What each symbol does to the points:
SM: *>JC, !>JT, ~>PP, §>DD, $>QN, +>DN
NF: *>MQ, !>DN, ~>FM, §>none, $>NR, +>JT
HM: *>JM, !>HZ, ~>LD, §>RR, $>TC, +>MN
RT: *>HJ, !>JF, ~>NR, §>RN, $>FM, +>NT
LB: *>LZ, !>BM, ~>RN, §>NR, $>none, +>CT
ZC: *>PP, !>RR, ~>JC, §>HZ, $>FJ, +>ZM
HD: *>CT, !>MZ, ~>TC, §>GH, $>LD, +>LZ
JF: *>JH, !>RT, ~>ZH, §>TM, $>FZ, +>MC
DD: *>NL, !>GZ, ~>DZ, §>SM, $>GD, +>DC
LZ: *>LB, !>QC, ~>BL, §>TZ, $>DG, +>HD
CT: *>HD, !>GD, ~>FR, §>LP, $>GZ, +>LB
ZT: *>QN, !>GH, ~>FJ, §>MZ, $>JC, +>MG
JG: *>DN, !>MQ, ~>ZM, §>JQ, $>MG, +>JC
ZH: *>MG, !>NR, ~>JF, §>BM, $>DN, +>QN
NT: *>HH, !>MC, ~>LP, §>FR, $>LQ, +>RT
JH: *>JF, !>HJ, ~>MG, §>GL, $>ZM, +>FJ
QN: *>ZT, !>LP, ~>MC, §>GD, $>SM, +>ZH
DC: *>JQ, !>none, ~>TL, §>DN, $>BM, +>DD
RG: *>FT, !>TC, ~>MZ, §>FJ, $>HZ, +>GL
QC: *>BM, !>LZ, ~>GL, §>MG, $>JQ, +>MZ
FZ: *>ZM, !>FM, ~>DN, §>TL, $>JF, +>PP
HH: *>NT, !>FJ, ~>GH, §>TC, $>RR, +>HJ
DN: *>JG, !>NF, ~>FZ, §>DC, $>ZH, +>SM
NL: *>DD, !>LD, ~>HZ, §>JC, $>MZ, +>JQ
HB: *>TL, !>MN, ~>JQ, §>ZM, $>GL, +>HZ
TM: *>GL, !>RN, ~>BM, §>JF, $>TL, +>FT
LQ: *>RR, !>PP, ~>JT, §>JM, $>NT, +>FM
MG: *>ZH, !>TZ, ~>JH, §>QC, $>JG, +>ZT
TL: *>HB, !>BN, ~>DC, §>FZ, $>TM, +>DZ
HZ: *>DZ, !>HM, ~>NL, §>ZC, $>RG, +>HB
BN: *>MN, !>TL, ~>none, §>FM, $>RN, +>JM
MZ: *>GD, !>HD, ~>RG, §>ZT, $>NL, +>QC
BM: *>QC, !>LB, ~>TM, §>ZH, $>DC, +>GD
PF: *>JT, !>JC, ~>RR, §>LD, $>GH, +>MQ
DG: *>none, !>JQ, ~>MN, §>MQ, $>LZ, +>LD
JM: *>HM, !>DZ, ~>GZ, §>LQ, $>FR, +>BN
TZ: *>NR, !>MG, ~>HJ, §>LZ, $>MQ, +>GH
MN: *>BN, !>HB, ~>DG, §>SC, $>BL, +>HM
FR: *>TC, !>FT, ~>CT, §>NT, $>JM, +>RN
FM: *>SC, !>FZ, ~>NF, §>BN, $>RT, +>LQ
RN: *>BL, !>TM, ~>LB, §>RT, $>BN, +>FR
PP: *>ZC, !>LQ, ~>SM, §>DZ, $>MC, +>FZ
GD: *>MZ, !>CT, ~>FT, §>QN, $>DD, +>BM
DZ: *>HZ, !>JM, ~>DD, §>PP, $>FT, +>TL
FT: *>RG, !>FR, ~>GD, §>MC, $>DZ, +>TM
SC: *>FM, !>ZM, ~>MQ, §>MN, $>HJ, +>RR
JT: *>PF, !>SM, ~>LQ, §>GZ, $>LP, +>NF
GH: *>LP, !>ZT, ~>HH, §>HD, $>PF, +>TZ
JQ: *>DC, !>DG, ~>HB, §>JG, $>QC, +>NL
HJ: *>RT, !>JH, ~>TZ, §>BL, $>SC, +>HH
LP: *>GH, !>QN, ~>NT, §>CT, $>JT, +>NR
BL: *>RN, !>GL, ~>LZ, §>HJ, $>MN, +>TC
MQ: *>NF, !>JG, ~>SC, §>DG, $>TZ, +>PF
RR: *>LQ, !>ZC, ~>PF, §>HM, $>HH, +>SC
ZM: *>FZ, !>SC, ~>JG, §>HB, $>JH, +>ZC
FJ: *>MC, !>HH, ~>ZT, §>RG, $>ZC, +>JH
JC: *>SM, !>PF, ~>ZC, §>NL, $>ZT, +>JG
LD: *>GZ, !>NL, ~>HM, §>PF, $>HD, +>DG
NR: *>TZ, !>ZH, ~>RT, §>LB, $>NF, +>LP
TC: *>FR, !>RG, ~>HD, §>HH, $>HM, +>BL
GZ: *>LD, !>DD, ~>JM, §>JT, $>CT, +>none
MC: *>FJ, !>NT, ~>QN, §>FT, $>PP, +>JF
GL: *>TM, !>BL, ~>QC, §>JH, $>HB, +>RG

The rows follow the links: the fewer symbols apart two points are, the more alike their rows tend to be.

Each row is also shifted at random along 7 hidden directions that mean nothing.

Some points, each with a row of numbers:
DG	[ 100   33  107  -56    7   70  -88  -92 -158  -13  -38    6  -35 -159 -108  -89   39  -17  127   84   60  -43  188   56  -17  -10  -45 -132   50   80  -99  -25   40  -31   27  -14  -37    1   28  -28   20]
QN	[ -17    8 -158   60   23   -6   33   -7   45   -3  -13  -24   -1   39  -48   87   46  -27  -20  -76  -73  -15  -35  -51  -61    7   -5   97 -151  -85  -64   -7   57  -73   90  -21  -11   41  -16  -57   24]
HJ	[  78   28   83  -62   -1   44   48  -75 -100  -38   -7   40   29  -38   17   90   15  141  114  107   54  -63   63   19   25    2  103  -56  -13   75   -8 -115   17  -40   -9  103   58   10 -147  -54   77]
DD	[-333   42  -17  103  -36   55    4   19   24  -84   33  -74 -105   88   12 -146  125   44   62   46  -59  -36 -192   80  -30  -34  -99  -43   74  -49   35  -11   26   39  -99  -88  -59   67  107 -139  -30]
GZ	[  79  -15  -35  -35   26  -77   34  -49 -134 -113   93   32 -113  -89  -52  -98   47  -19   -9  -34   56  -21   60  147   -6   21   -8   90  -21   58  -50   16  104  -74  173  -72   35  -38   85  -79  119]
SC	[ -55  -34  137  -66   25   -1  156   61  -27   90    4   67   52   65   24    7  -57  -17  -14  109  103   50  -82  -30   49   62   87   44  104   33  -47 -101 -152   99  -68   56  176   96  -22   54  -57]
DC	[  24  -27    8   61    3   -3   42   51   86  122  -29   28   52   19   22  -23   54  -93  -21    3    3  114  -38  -26   -5   79  -48   39   52   -6   -4    8   18   39  -11  -57  -51   96  165  -11 -172]
MQ	[  27  -47  -14  -92   18    1    7   -7  -48  173  -29  205   49  -70  -81   87   57 -110 -123   54   44   74  -98 -161  -36  134  -10   24  -46  -52  -98  -24  -57   54   49   66   62  208  -52  147    6]
JH	[ 135   67   47  -11   27  101  196  -37   59   97   36  -88   66 -128   31  138  -50   32   88   27   -7   -5   99  -29  -31  -41  159   70 -106   17  -68 -112 -102 -150  -12  166  139  124  -96   37   53]
JT	[-166 -109 -193    2   31   20  -59  -26  -67  -22 -177 -174  -51 -105  -76 -179  -52 -218   45  -30  -48  -40   28 -108  -26  -33   -2  -30 -166  -83 -244  117    1  -99   97  -15  -80  117   24  -24  128]
NT	[  -8  -47  -81  -46    9  -94   22  141   79   41 -154 -110  -15   48   91   -4  -31  -47  129  -29    7  -45  -66  -44   51  -19   60  149 -144   -4  -77   49  100   65   54  103   25   32  -79  -31  -75]
RT	[  56 -111  -99  -43  -16   68   19   88  125  -10  -63  -88  139   46  229   25 -107   28   80 -110   28   97   40   -9   20   40   78    4  -38  106   80  -86   72   76   17  157   -3  -62    4  152  -64]
TZ	[  13  -61   -7  -75 -137   96  -38   36   10   -1 -102  -56  -17   44  107   -6  -38   48   34   32  137   45  123  -29   30  -22  -32  -97    9   25   78  -75  -22  119 -139  -15    5  -93  -47  107 -116]
QC	[ -69   81   36   26   32  283  -43  -34  152   89   29  -71    3 -119  -29   36  -31    6  -43   34  -38  -22   23 -109  -42 -103   25 -111  -68   -7    0 -122  -44 -131  -79   91  -57  161   25  103  -10]
CT	[  28  -56  -75  -11   -7  -99 -209   45  -32  -66  -36   60  -90   97  -35  -28   29    9  -58  -55   11  -51  -36  -44   33   18 -143  -34    4    7   81  102  168  149   38 -118 -183 -107   35  -77  -55]
NL	[   6   44  -63   12    5    1 -178  -75   54  -34   16  -73  -16 -206 -115  -73  -48 -182 -177  -60  -59  -24  130  -85 -129  -80  -35  -74 -107  -65  -28  181  -80 -146  101  -21  -20  -33   29  216   66]
JG	[  82   14  -43   50  -71   84   -8 -106   24   42  -79  -46   91 -142   17   14   20  -84   24    1  -14   70  158  -22 -119   30   -1  -57  -20  -58  -62   20 -107  -54  -22   17   24    1    8  164  -37]
ZH	[  63  -40  -85   91   27  -17   25   49  -46  140   53  147   51  146  -34  110  -39  -35 -176  -91   -5  136  -11 -138   -5   40   -3  -13   10  -66   16  -76  -95  -21   50 -161  -81   -8   63  -86   76]
GD	[ -30   -3 -110   37   37   84  -83   80  194   28  -22  -81   -3   23    7  -14  -53 -141 -102 -151  -45   20  -52 -105  -42  -37  -27   53 -146  -28   22   73   74  -52   27  -11  -97   37   94  111  -57]
NR	[   3 -135 -159   20   39   71  -77  -74 -129  -67  -25  -22   33    4   32  -35 -115    3 -134   -3  -12   45  103  -88    4  -37   17 -113  -66  -26  -26  -92   -1  -28   55  -16 -159  -25   58  -51  286]
HB	[  17   99  133   13    3   76  -49   -6  121  156  -33   48   61  -32  -16    9   23  -59  114   49 -104   16  -29  -41  -41   84  -26  -75   88   39    2   74  -50   23 -109   31  -39   65  -18  105 -226]
FZ	[ -36  -38  -33   98   13  -20  -17  -20  -26   76 -140 -112  120   25   -7 -126 -132 -132  107  -30  -99  105  114  -51   -4    2    8 -105   58  -28 -168  106 -133  -60    0 -106  -94  -39   98  -82  -11]
JF	[ -98   32  -10   98   11  116   67  -72   43   10    7   13  111   58  100   72   17  148  112  -10 -140   19 -112   39  -42   45   24  -59   29   53   59 -131   36  -21  -50   76  -96   23  -43  -88   33]
DN	[ -82  -58  -94  105  -22   -3  -85  -55    5   53  -42  120   87   66   46    0   83  -22 -101  -54  -81  172  -64  -29 -111  144  -99  -88   88  -34   87   -4    0  111  -18  -81  -71  -28   95   46  -32]

Start here and follow the symbols in turn, left to right. Where do you end up?
Answers are names.
[ -92  -37   54 -100  -99   23   59   49  -11  -30  -95  -76 -126  -19  -57  -35   63   26  166   11  123  -64  -25   41  -53   13  -46   52    2  -44  -67  -40    8   88  -33   15  130   10 -105   63 -165]
§ * $ +: LB
[-141   30    7   50 -139   13  -45  -44   21 -175    1 -217   -2  -34   33 -128   -4   64  129  -11  -87  -29  127  194  -97  -58   -2  -92   60   21   97   88  -63   16 -116  -28   38 -275  -44  113  -71]
+ ! + * * + ~: MQ
[  84  108   41   21  -30 -112   -8  -79  -72  -47  -32    1   13  -52 -116  143   42   19  116    8  -51 -113   56    8  -16  -49   45   59  -26  -33  -19   85  -22  -76   29  -24    7 -116 -169  -94   25]
~ + ~ ~ § § ~: JH
[-221   -7  -47   77  -11   69  -18  -18  -33  -11  -45  -40  -63   55 -101  -74   52  -54   68  -82  -84   35  -49    4  -74   20  -62  -51  -24  -68  -76   27  -36  -31   50 -158  -86  -14   19  -84  -25]
~ § * * §: PP
[   9   90  -51   21  -17   80  -98  -63  102  -48  -15 -149  -33 -114  -55   31  -16  -47    1   -4  -54 -114   73  -54  -47 -132    6  -22 -158  -83   -7   59  -10 -114  -59   40  -48   32  -29   69    7]
$ $ § § * $ $: GD
[ -29  123   66   23   28  -26   55  -79   27  -66   99  -30    0 -131  -30  -26   39    3  -58   45  -51  -86  -16   80  -30  -61   22   95  -16  -13   -8   68  -45 -113   16  113  152   44   15   71   58]
§ ~ + § + !: LD
[  58  -37   31  -18   82  -96    6   30 -110   55 -106  -78   22  -26   34 -205 -134 -120   72   72   49   43  119   10  149    9   51  -30   79   33 -155   76  -40  -68   13  -74  -55   -8  135 -143   28]
$ * $ * * ~: DG
[  12  -23    1  -22   89  -66  175  -15 -146   12  -13   50   51  -38   38  -37    9    7   38   64   28   40  -44   42   45   69  102   80    9   44 -154 -118  -29  -76  110   64   72  136   -1 -127  188]
+ $ * ~ !: ZT
[ 187  -16  140  -55    6   -7 -164   59   25  118  -30  160   45   45  -57  127  -27   -8  -10   40   11  -20   -1 -146   55   59  -39 -105  107   96   46   81   65  143  -34  -13 -101  -38  -76   62 -139]
~ $ ! $ + ! $ *: GZ
[ 218   82   38   16   76  -80 -102  -40   29   98   35  118  122  -59  -60  166  -47  -55 -127   39  -49   -4   65 -143   35  -18   10  -52   14  -22   21  112  -55  -13   -7   15  -60  -15   -3   50   33]
! + * ! * §: FJ
[ -27  -19   14  -14   52 -180  -50    7 -123  -54  -37    6  -71   24  -27 -109   -3  -40   40   21   -7  -46  -38   64   83   21  -51   35   43   17  -50  111   64   43   95  -73  -16  -48   24 -159   -3]
$ ! § § $ ~: DD
[  32   -5  -77   75   22  -96 -119   39  199  -22    7  -30   62   46   78   33  -76  -47  -97 -114 -129   -8  -37  -51    9  -12  -38   55  -63   -3  113  166   90    8   38   25 -105  -70   29   76  -51]
§ * ~ $: JC
[  48   -1  -19  -69  119  -81   36  165   40   84   34  -12  -41   82  -11   -5  -96  -77  -66  -25   82  -27  -94  -63  114  -19   48  181  -75   19  -66   39   44   -3   84  -25  -10   68   -1  -93  -27]
§ § § § §: NT
[ -80  -71  -95  -23  -61   15   -5   73  -17 -108  -38 -101  -86   96   38  -46   -7   66   82  -98   58  -12  -12   38   28  -32  -29   28  -65   20   28  -64  100   69   21  -36  -29  -59  -35  -72  -18]
$ $ + ~ § §: RT
